Below are the code and all the weights of a small trained network. Each question names an input and a target symbol and asks about switching units off, where a switched-off unit gives its printed mean instead of its output.

import numpy as np


def w(rows, s, z=0):
    codes = np.array(rows[::2]) - 128.0
    scale = np.full(codes.shape[1], s)
    scale[-1] = z or s
    return codes * scale


def norm(h):
    return h / np.sqrt((h * h).mean(-1, keepdims=True) + 1e-5)


def f(y):
    return y / 2 * (1 + np.tanh(0.7978845608 * (y + 0.044715 * y**3)))


def softmax(a):
    e = np.exp(a - a.max(-1, keepdims=True))
    return e / e.sum(-1, keepdims=True)


def log_softmax(a):
    a = a - a.max(-1, keepdims=True)
    return a - np.log(np.exp(a).sum(-1, keepdims=True))


def net(x, mask):
    ids = ['βγεζηθλμξπστφψω'.index(c) for c in x.split()]
    T = len(ids)
    res = E[ids] + P[:T]
    r = norm(res)
    for j in range(3):
        rows = slice(4 * j, 4 * j + 4)
        q, k, v = (r @ M[0][rows].T for M in (Q, K, V))
        z = softmax(np.where(np.tri(T) > 0, q @ k.T / 4**0.5, -1e9)) @ v
        o = O[0][rows]
        res = res + np.where(mask[j], z, o[:, -1]) @ o[:, :-1]
    y = f(norm(res) @ A[0][:, :-1].T + A[0][:, -1])
    res = res + np.where(mask[3:19], y, B[0][:, -1]) @ B[0][:, :-1]
    return log_softmax(norm(res)[-1] @ U[:, :-1].T + U[:, -1])


Q, K, V, O, A, B = {}, {}, {}, {}, {}, {}
E = w([
[93,130,135],'β',
[98,130,136],'γ',
[95,163,207],'ε',
[95,130,133],'ζ',
[97,130,130],'η',
[98,119,119],'θ',
[97,130,129],'λ',
[97,130,134],'μ',
[96,126,136],'ξ',
[98,119,120],'π',
[96,129,133],'σ',
[95,129,130],'τ',
[219,248,131],'φ',
[96,120,121],'ψ',
[97,129,133],'ω',
],0.016)
P = w([
[111,160,37],'0',
[79,89,247],'1',
[102,169,19],'2',
[29,199,220],'3',
[62,65,76],'4',
[121,151,245],'5',
[88,74,67],'6',
[175,133,181],'7',
[109,88,59],'8',
[138,199,234],'9',
[185,80,40],'10',
],0.014)
Q[0] = w([
[131,74,164],'head 0',
[118,169,100],'head 0',
[127,124,150],'head 0',
[110,46,160],'head 0',
[179,156,221],'head 1',
[141,238,150],'head 1',
[17,5,87],'head 1',
[93,161,166],'head 1',
[141,132,102],'head 2',
[114,148,87],'head 2',
[164,86,190],'head 2',
[136,173,165],'head 2',
],0.031)
K[0] = w([
[120,172,143],'head 0',
[131,90,111],'head 0',
[110,128,131],'head 0',
[125,182,133],'head 0',
[199,116,174],'head 1',
[162,181,179],'head 1',
[3,83,104],'head 1',
[113,141,180],'head 1',
[105,142,122],'head 2',
[99,119,112],'head 2',
[169,155,152],'head 2',
[130,130,164],'head 2',
],0.042)
V[0] = w([
[82,75,144],'head 0',
[126,125,128],'head 0',
[117,163,117],'head 0',
[122,191,110],'head 0',
[151,4,183],'head 1',
[160,156,144],'head 1',
[132,110,150],'head 1',
[239,94,148],'head 1',
[184,156,127],'head 2',
[101,166,44],'head 2',
[84,126,164],'head 2',
[56,186,103],'head 2',
],0.033)
O[0] = w([
[204,134,153,141],'head 0',
[133,129,130,128],'head 0',
[89,82,132,190],'head 0',
[58,64,127,217],'head 0',
[235,227,193,80],'head 1',
[74,118,171,120],'head 1',
[144,132,159,130],'head 1',
[69,251,189,7],'head 1',
[115,47,90,62],'head 2',
[83,222,53,133],'head 2',
[106,156,197,212],'head 2',
[28,226,149,244],'head 2',
],0.028,0.014)
A[0] = w([
[55,110,102,227],'neuron 0',
[190,119,134,173],'neuron 1',
[252,100,46,223],'neuron 2',
[198,95,134,132],'neuron 3',
[155,84,113,188],'neuron 4',
[114,122,123,76],'neuron 5',
[115,115,170,86],'neuron 6',
[148,74,52,169],'neuron 7',
[128,107,126,72],'neuron 8',
[100,209,93,109],'neuron 9',
[134,147,131,59],'neuron 10',
[173,30,97,166],'neuron 11',
[125,107,126,64],'neuron 12',
[152,37,110,3],'neuron 13',
[103,140,118,192],'neuron 14',
[68,119,55,135],'neuron 15',
],0.034,0.0043)
B[0] = w([
[161,176,44,239],'neuron 0',
[113,113,81,157],'neuron 1',
[1,225,138,170],'neuron 2',
[114,147,58,167],'neuron 3',
[151,146,152,152],'neuron 4',
[134,141,123,133],'neuron 5',
[88,99,114,175],'neuron 6',
[32,123,87,202],'neuron 7',
[138,135,143,131],'neuron 8',
[143,203,151,198],'neuron 9',
[134,128,148,124],'neuron 10',
[196,162,172,180],'neuron 11',
[138,134,142,132],'neuron 12',
[185,119,218,166],'neuron 13',
[117,147,105,163],'neuron 14',
[57,159,59,249],'neuron 15',
],0.068,0.018)
U = w([
[180,119,124,104],'β',
[162,114,115,55],'γ',
[139,228,119,241],'ε',
[160,123,113,22],'ζ',
[167,247,204,11],'η',
[164,115,113,30],'θ',
[157,245,160,95],'λ',
[176,104,109,70],'μ',
[160,122,116,16],'ξ',
[166,119,103,42],'π',
[41,140,29,221],'σ',
[182,102,125,150],'τ',
[61,11,147,126],'φ',
[160,129,109,3],'ψ',
[176,115,124,137],'ω',
],0.014,0.0047)

Each question gives the input, a string of symbols that net reads in full, and the target symbol t.
The units are the heads (4 rows each of Q, K, V and O) and the neurons (one row each of A and B). Each row of codes is followed by its name. A weight is (code - 128) times the scale printed after its matrix; where a second scale follows, it is the last column's (O, A, B and U).
mask holds one flag per unit, heads first, then neurons. A switched-off unit (its flag False) gives its mean, the last column of its rows in O or B, instead of its output. The means were averaged over made-up inputs and are rounded, as every weight is.
A unit's drop is (log p(t) with every unit on - log p(t) with that unit switched off) / (log p(t) with every unit on - log p(t) with every unit switched off).
The circuit of an input: a set's keep is (log p(t) with only the set's units on - log p(t) with every unit switched off) / (log p(t) with every unit on - log p(t) with every unit switched off). Starting from the 12 units with the biggest drops (on a tie, the unit counted first), units are removed one at a time, each time the one whose removal leaves the highest keep (on an exact tie, the one counted first), for as long as the keep stays at least 0.8.
units of the circuit, in order: the units of the circuit, biggest drop first
unit that matters most: the unit with the biggest drop
k most important neurons: the k neurons with the biggest drops, biggest first
which heads matter: for each layer, one digit per head in row order, 1 if its drop is at least 0.15 and else 0, layers parted by /
input σ τ ε φ π η ε ε ε λ, target φ: units of the circuit, in order	head 2; neuron 0; neuron 15
input ε ε γ θ, target φ: unit that matters most	neuron 0
input μ γ λ φ ε τ φ ε σ ξ, target φ: units of the circuit, in order	head 2; neuron 0; neuron 15
input φ η ω φ σ λ η ε ψ μ, target φ: 2 most important neurons	neuron 0; neuron 9
input φ ε λ λ, target φ: 2 most important neurons	neuron 0; neuron 15
input η φ ε φ λ η ε η, target φ: which heads matter	111
input ε π φ ω, target η: which heads matter	110
input ω ε θ ζ, target φ: which heads matter	011
input σ φ θ ε ω ε ε ε η σ, target φ: which heads matter	011
input τ φ φ ε ε η τ ε π φ, target φ: which heads matter	111
input ε ξ λ ε π τ τ ε σ π, target φ: 4 most important neurons	neuron 0; neuron 9; neuron 15; neuron 11
input ε ζ η ε φ τ η ε λ θ, target φ: which heads matter	011
input γ π σ β η β λ π φ λ, target η: which heads matter	100
input φ τ ξ φ λ ζ ψ ε ε β, target φ: 3 most important neurons	neuron 0; neuron 9; neuron 15
input ε ε ε ζ, target φ: which heads matter	011
input γ ε σ φ, target φ: 3 most important neurons	neuron 9; neuron 13; neuron 2
input φ ε ε ω ε ε ε ε ε ψ, target φ: unit that matters most	head 2
input ε σ η ε ε τ, target φ: 3 most important neurons	neuron 0; neuron 9; neuron 6
input σ φ ε φ λ ε φ γ, target φ: which heads matter	111
input λ ω ε ε ε γ, target φ: 3 most important neurons	neuron 0; neuron 9; neuron 6
input ε γ η ε θ μ, target φ: unit that matters most	head 2
input ζ ε ε θ μ π ε ε η ε, target φ: 2 most important neurons	neuron 0; neuron 15
input ζ ε μ ε λ ε φ ε, target φ: 3 most important neurons	neuron 0; neuron 9; neuron 6
input ζ ε ε τ, target φ: 3 most important neurons	neuron 0; neuron 15; neuron 9
input ε ε ε ψ, target φ: which heads matter	001
input η τ ε ε μ η, target φ: 3 most important neurons	neuron 0; neuron 9; neuron 6
